In the rows, zero is written as 128.
Each row is followed by its class number.
[ 99 110 114 142 106 147 161 151 115  62 117 123 134 132 128 132 135  27
 156 167 101 126 129 122 135 127 122 132 117  88 166 143 109 174 105 148
 160 115 136 113 150  97 142 128 145 156 178 164 123 156 134 118 109 131
 144 133 130 128 118 128 141 101 150 114 152 143 142 106 156 108 123 138
 110 127 113 128 125 118 132 113 155 108 146 142 187 105 150 144 107  99
 117 157 131 146 136 131 188 131 129 107 137 126 129 131 144] => 0
[145 140 121 151 127 166 165 128 125 124 136 147 125 134 102 123 133  98
 119 141 145 112 130 134 117  90 114 112 119 119 135 128 159 113 129 121
 104 101 126 136 156 136 139 143 110 120 152 134 119 114 131  93 107 128
 128 106 118 116 120 131 125 132 126 124 115 134 123 131 139 122 141 128
 110 138 130 104 119 141 131 134 118 124 135 124 119 117 117 122 126 128
 110 128 121 138 135 138 115  98 138 127 111 113 135 123 122] => 0
[159 112 130 114 118 122 133 141 112 159 130 124 152 133 117 117 120 114
 150 133 129 144 123 168 115 114 138 141 123 113 130 145 133 133 108 135
  95 121 128 139 134 142 152 127 131 103 159 141 147 119 101 123 119 144
 152 121 112 126 112 119 131 113 129 114 126 139 136 132 115 115 108 139
 105 142 138 126 145 119 119 114 155 111 126  79 137 130 121 125 117 121
 118 140 125 144 123 134 140 126 133 100 125 119 122 123 135] => 0
[172 249 131  89  98 129 159 101  90 126 159 149 150 133  91 119 142  94
 116 109 147 153  88 155  72 106 126 135  87 113 124 128 188 108 121 107
  88  89 146 148 173 178 167 140 123 132 166 177 183 130  97 119  74 134
 130 104 111  80 103 139 128 101 123 141 115 114 145 129 134 124 124 166
  72 138 127 111 143 149 123 141 153 119 108 121 104 103  74  85 110 132
 115  73  84 144 125 104 124 120 167 129 121  86  92 105 128] => 0
[ 96 192 130 156 131 130 127 112 123 124 140 132 124 143 115 135 126 122
 113 103 153 109 133 106 129 140 105 134 130 136 108 107 117 126 152 120
 147 125 145 139 124 144 133 131 149 190 135 145 106 135 131 119 129  97
 105 133 137 115 142 132 141 143 134 157 135 145  98 132 159 146 161 142
 116 115 112 137 134 101 130 137 155 134 127 118 126 117 132 145 149 140
 142 105 106 124 153 100 139 129 137 169 146 116 136 136 115] => 3
[149 133 124 160 128 132  83 116 122 104 116 135 127 140  86 130 122 105
 126 130 159 111 142 123 141 134 119 119 145 145 128 129 104 102 122 132
 125 129 127 129 138 138 157 173 130 132 125 131 136 217 131 142 142 122
 102 129  94 134 130 123 134 132 138 137 128 122 120 125 128 122 129 149
 130  92 119 142 118 122 137 118 126 117 128 117 127 127 136 109 142 128
  98 106 120 118 146 107 146 158 152 133 142 137 131 139 124] => 0
[ 98 182 158  80 121  92 167 116 101 110 147 115 150 122 176 133 139  99
 129 122  91 152 129  89 108 134 147 106  66 130 154 131 170 168 165 122
 155  90 148  89 149 104 150  91 146 189  94 154 152 173 136 136  97 127
 142 134 130 108  91 132 117 103 129 144 128 101 142  99 172 116 120 145
 122 132 106  93 131 113 134 132 138 149 117 104 130 111  77 148 101 104
 139 115 154 133 133  92 196 124 136 140 126 109 106 127 133] => 2
[139  74 100 212 125 154 155 157 114 100 117 130 130 130  70 113 126 107
 132 157 135  96 133 128 155  60 122 111 151 127 135 126 133 106 130 143
  80 104 111 116 156 140 173 158 100 110 173 125  87 150 131 117 145 120
 104 104 107 179 141 129 112 121 125 106 126 156 118 129 124 125 114 103
 109 132 136 119  64 146 120 114  84  80 138 145 169 142 178 129 150 133
  86 170 127 121 109 166 145 125 135 138 122 133 166 108  92] => 1
[139 129 139 110 128 132 147 120 116 144 143 108 129 135 100 137 101 120
 133 129 127 150 122 136 118 122 120 121 117 115 135 132 122 138 120 134
 126 125 134 135 123 123 123 117 138 128 161 157 140 112 112 122 111 140
 153 121 119 117 119 125 125 119 123 128 113 122 152 127 127 119 113 134
 113 141 131 103 137 126 132 126 135 122 136 122 138 127 127 137 132 126
 111 128 127 147 121 124 141 125 129 133 118 129 126 127 134] => 0
[165 141  96 140 121 127 121 150 124 110 112 137 118 137  41 108 137  40
  96 102 153 106 112 135 112 140 122 125 107 116 131 131 127 128 139 127
 104 101 143 127 146 165 176 156 120 133 177 144 150 139 101 118 122 111
 112  94 107 117 123 123 123 125 131 111 129 145 127 121 123 126 130 141
  98 108 138 134 126 146 111 122 140  99 149 146 149 115 148  92 134 115
 108 114 107 134 129 144 120 123 153 145 151 121 132 134 140] => 0
[174 167 145 108 131 113 146  89 115 145 139 118 124 118 114 142 127 171
 125  97 136 150 140 117 101 130 147 140 137 140 109 149 110 128 124 124
 132 123 131 143 136 139 141 117 150 111 146 125 160 139 102 135  92 116
 131 106  99 140 114 138 118 121 130 136 126 112 136 142 137 134 120 103
 116 105 132  85 147  85 163 127 137 105 128 103 125 139 111 145 128 128
  77  92 112 125 156  75 143 138 147 165 123 110 124 143 147] => 3
[113  56 100 172 121 161 103 151 124 113  98 128 122 161  71 113 121  15
 166 163 104 114 143 155 157  97 119 113 165 133 127 151  99 130  99 161
 138 129 130 141 145 103 112 162 128 141 194 144 105 152 128 122 145 164
  83 150  95 162 139 138 149 116 141 105 147 157 144 128 131 131 120 137
 136 101 146 138 123 150 128  91 137  62 135 162 184 116 157 153 116 120
 132 190 120 124 128 129 141 146 144 121  97 133 179 150 168] => 1
[111 128 131 145 115 162 136 138 120 152 112 126 132 139 159 124 118 123
 160 132 125 114 129 145 137 141 118 168 163  97 119 140  84 139 106 144
 140 140 119 155 114 129 110 129 144 152 157 150 106 111 104 112 147 118
 135 125 143 141 135 122 153 122 140 138 155 160 123 136 135 151 148 131
 129 115 142 139 122 105 122 114 166 132 134 138 135 128 140 158 138 133
 144 151 106 135 153 117 148 118 112 121 138 138 138 171 136] => 3
[125  63 131 168 135 127 117 150 128 142 117 129 121 127 106 132 114  93
 143 154 110 103 139 119 160 129 124 114 138 112 134 132  80 125 125 139
 128 132 135 103 117 129 145 137 132 145 164 141 114 130 121 125 164 115
 113 125 117 125 117 123 121 122 137 102 124 146 119 123 142 107 129 113
 137 120 132 130 139 137 135 119 126 122 146 129 162 131 161 129 138 127
  93 145 135 141 146 149 155 136 123 111 149 141 152 152 125] => 1
[108  14 101 162 120 138 155 153 156 122 110 119 111  98 104 125 122  54
 152 171  87 106 143 125 131  84 145 114 147 140 110 138  98 166 123 159
 141 115 132 108 121 112  88 143 107 144 123 129  95 128 127 122 140 132
 101 109 148 153 135 152 140 118 128  77 107 185 144 108 106 133  99  66
 175 145 117  84 130 166 136 102 114 129 148 147 232 118 167 178  99 108
 124 187 125 129 130 170 133 141 102 114  94 140 208 113 156] => 1
[122  78 179 103 153  98 122 141 127 166 160 133 151 127 162 157 104 181
 126 132 157 158 139  97 128 116 132  96 104 116 132 116 139 129 147 122
 136 128 147 104  99 104 139  90 156 168  95 120 105 108 154 120 157 129
 155 151 106  92 116 109 102 145 116 113  85 106 107 142 140  84 112 134
 159 165 120 122 107 120 144 131 131 179 153  77 113 122 116 171 137 131
 112 115 160 148 120 121 163 115 114 128 118 130 115 139 124] => 2
[111  87 113 185 159 122 132 152 139 116 115 133 111 119  91 120 112 113
 139 134 148  95 141 100 155 124 127 137 145 117 126 116  82 132 137 159
 130 119 124 132 123 130 148 137 136 160 152 133  91 145 121 127 131  98
 110 120 121 157 135 125 124 121 132 120 135 154 109 132 136 132 125 114
 134 120 116 135 141 127 123 125 130 108 146 144 183 134 189 127 160 124
 115 152 116 110 141 131 166 129 117 166 151 147 160 140 114] => 1
[158 151 153  86 147  96 107 107 139 170 144 140 119 146  91 140 111 115
 127  75 109 164 119 117  89 128 113 122 126 144  85 132 103 118 121 120
 141 152 163 160 106 128 103 129 151 145 153 119 179 108  87 116 100 123
 104 131 135  91 124 131 134 139 118 112 101 120 135 142 113 120 120 142
 117 140 136 120 131 110 135 128 179 112 118 102 142 134 120 135 139 135
 126  85  94 120 151 111 106 131 136 142 125 118 123 149 156] => 3
[132 171 156 106 136 147 165 121 112 129 156 120 169 120 150 144 115 233
 140 180 162 163 112 114 114 118 112 145  90  86 160 113 175 112 113 128
  96 133 106 130 127 153 162  90 142  99 150 131 140 104 145 125 111 128
 202 121 123  94 104 104 107 109 117 153 143  88 109 149 127  75 104 144
  89 153  96 155 125 103 116 144 135 190 122 129  79 107 123 103 119 135
  83  76 140 158 106 130 170 130 120  91 143 117  75  93  90] => 2
[148  75 148 136 136 136 113 123 117 137 141 134 140 133 102 142 122 100
 141 141 137 138 151 134 130  94 131  98 139 166 116 152 134 111 121 126
 108 122 141 114 137 115 117 151 118 114  86 134 108 124 139 135 146 167
 108 131 104 130 132 139 120 131 116 116 101 128 138 126 120 119 137 131
 157 130 130  90 112 158 145 104  77 108 130  98 134 129  97 153 112 123
 109 137 142 113 125 124 119 132 132 126  82 124 156 120 159] => 3
[ 87  87  90 236 127 169 160 135 129  55  90 124 112 139  87 120 141 100
 130 204 115  82 151 111 187  97  97 121 166  99 175  80 119 131 112 154
 120 126  85 125 160  99 151 144 111 115 166 146  78 151 157 115 119 119
 112 118 105 190 133 146 145 125 136 123 162 135 139 128 140 110 112 118
 114 109 116 147 144 126 134 105  86  85 149 158 158 124 214 130 147 114
  95 176 127 110 100 156 160 153 117 141 124 153 159 121 110] => 1
[124 185 139 128 119 154 135 107 120 142 116 129 118 140 158 134 134 153
 112  97 128 117 133 117 122 164 125 151 151 129 107 129  98 127 133 124
 160 137 134 148 114 129 110 122 154 162 129 133 130 133 102 124 134 111
 110 125 136 125 142 133 142 132 135 149 142 147 133 137 140 174 162 139
 136 102 138 113 128  96 136 115 158 119 114 122 104 131 113 160 156 136
 154 119 105 118 161  74 140 126 157 165 136 135 115 185 142] => 3
[121 112 115 111 110 130 130 143 188 119 117 126 132 138 114 105 129  37
 137 148 120 133 124 174 143 125 128 131 122 128 138 133 121 146 131 135
 139 116 156 117 148 133 144 132 127 152 132 156 133 143 129 122 121 143
 120 143 123 124 124 134 142 107 126 116 138 134 130 104 150 125 122 145
 131 123 123 127 117 134 124 120 143 105 142 128 151  97 125 127 117 116
 130 140 129 136 130 132 146 131 138 118 130 125 135 138 139] => 1
[149 124 146 111 147 159 121 127 116 153 136 143 132 150 139 130 130 141
 123 120 137 126 134 160 128 116 116 109 134 120 136 130 167  88 126 122
 110 129 130 153 104 106 104 111 124 103 133 115 120  94 145 104 127 162
 139 148  94 124 130 116 117 142 115 136 119 111 158 150 133 124 133 141
 118 144 142 138 109 157 128 126 132 140 119 107  87 110  99 144 132 138
 142 144 135 137 112 121  92 118 134 123 100 130 112 152 133] => 2
[141 148 165 105 145 147 126 128 126 134 167 141 147 128 138 151 114 110
 130 127 161 139 142 146 101 152 123 130  72  90 166 127 124 125 135 130
 140 117 131 109 123 142 160 110 162 154 133 134 145 109 145 117 137 114
 176 135 146  58 108 120 123 133 140 137 122  98 125 131 146  73 147 144
 135 139 105 133 108 113 145 132 168 190 151 119 125  98 101 138 108 116
  87 122 152 168 164 106 181 110 131 114 167 123 101 141 124] => 2
[143 116 123 131 123 105 124 128 114 144 123 133 132 143 109 121 133  83
 117 117 124 128 129 136 149 133 115 109 119 107 150 143 121 146 129 134
 116 124 136 141 128 122 154 122 129 118 158 144 139 143 108 130 116 135
 141 123 101 135 110 118 113 118 124 103 131 112 146 132 144 121 109 153
 107 124 142 138 130 132 135 128 134  98 127 108 136 124 146 104 162 116
 107 138 137 127 114 133 143 124 143 134 132 131 126 150 117] => 0
[108  92 143 165 137  84  58 103 125 157 107 109 153 127 134 148 107 187
 158 124 135 148 128  97 201 103 139 128 195 195  82 114  79 115 128 142
 123 160 137 136  98  77 116 134 158 172  75 129  96 160 135 145 179 142
  95 150 116 168 150 118 140 101 114 146 137 145 106 147 111 138 123 138
 153 109 128 127 139  93 122  95 141  88 112 108 119 143 130 170 160 131
 144 132 122  81 136 108 165 166 120 143 113 127 143 147 139] => 3
[106 103 114 168 129 159 170 149 146 124 118 132  91 126 121 128 129 104
 126 138 127  92 154 112 140 135 117 133 140 100 139 126  88 144 138 146
 154 129 110 123 134 148 120 131 125 135 162 117 106 113 118 110 120  93
 117 104 131 138 130 121 135 131 136 117 133 154 119 125 134 147 132  78
 136 123 128 104 117 133 120 131 121 132 145 135 174 132 175 139 148 127
 110 151 134 136 147 137 135 111 109 146 134 143 154 153 110] => 1
[206  56  74 160  97  41 102 206  71 196 116 116 171  77 203  37 149 240
 114  80 190  71 113 189 152 131 235 137 135 124 119 141 118 110 155 100
  16  93 114  88 116 136 249 115  82  68  68 137  96 192  92 181 199 147
  89 118 125 208 130  96  60 104  95 141 142 142  98 111 162 175 115 137
 122 118 203  97 139 160  93  99  44 125 132 138  78 191 108  95 171 130
 131 195 151 147 129 184 142 113 115 147 152 138  98 148  75] => 1
[124 125 197  96 149 137 168 118 109 162 162 125 167 128 161 159 102 207
 136 158 153 176 115  93 127  84 122 105 115 124 139 119 189 108 136 121
 119 118 141 122 118  99 116  81 147 117 100 132  88  96 146 104 124 168
 199 134 105  99 109 109 105 127 106 137  99  90 125 154 130  83 108 136
 129 170 123 114 111 106 139 125 131 174 126  85  86 126  94 166 118 142
  96 108 152 147  96 106 166 126 120 116  96 119 100 113 134] => 2
[165 177 139 117 118 119 143 127 106 151 146 134 147 133  99 120 123 127
 127 120 145 143 109 138  95 108 137 147 109 119 113 124 139 122 122 128
  99 106 143 143 140 178 164 133 128 127 173 139 159 111 103 123  99 120
 139 100 114 114 104 125 120 117 129 124 118 135 124 140 119 112 149 133
  97 137 133 104 135 122 125 139 153 119 126 128 128 113 108 107 128 126
 103  99 101 141 128 116 130 127 141 129 120 107 114 103 123] => 0
[138 144 129 158 128 146 139 127 118 116 136 138 127 135 112 132 127 117
 149 155 153 112 141 110 136 139 114 146 119 107 146 126 112 119 128 137
 131 116 107 117 139 151 162 133 144 142 140 143 115 129 133 121 132 105
 145 122 120 110 118 119 132 115 144 145 135 124 121 128 145 109 154 128
 122 119 110 102 132 114 138 127 131 148 138 130 138 123 148 124 133  89
  95 112 125 135 138 122 178 131 130 131 154 143 126 137 108] => 0
[143 105 102 105 108 122 147 160 118 140 131 139 118 150 103 111 132  14
 124 106 101 126 126 149 122 127 129  71 110 103 147 143 138 159 138 116
 136  93 155 136 145 124 122 139 137 132 159 149 136 137  87 118 169 135
 105 119 102 123 108 130 123 129 129  92 117 146 159 117 147 135 118 136
 117 139 151 100 130 162 134 126 137  90 150 117 176  95 127 136 128 113
 136 156 127 125 122 133 111 113 155 147 112 124 138 154 156] => 1
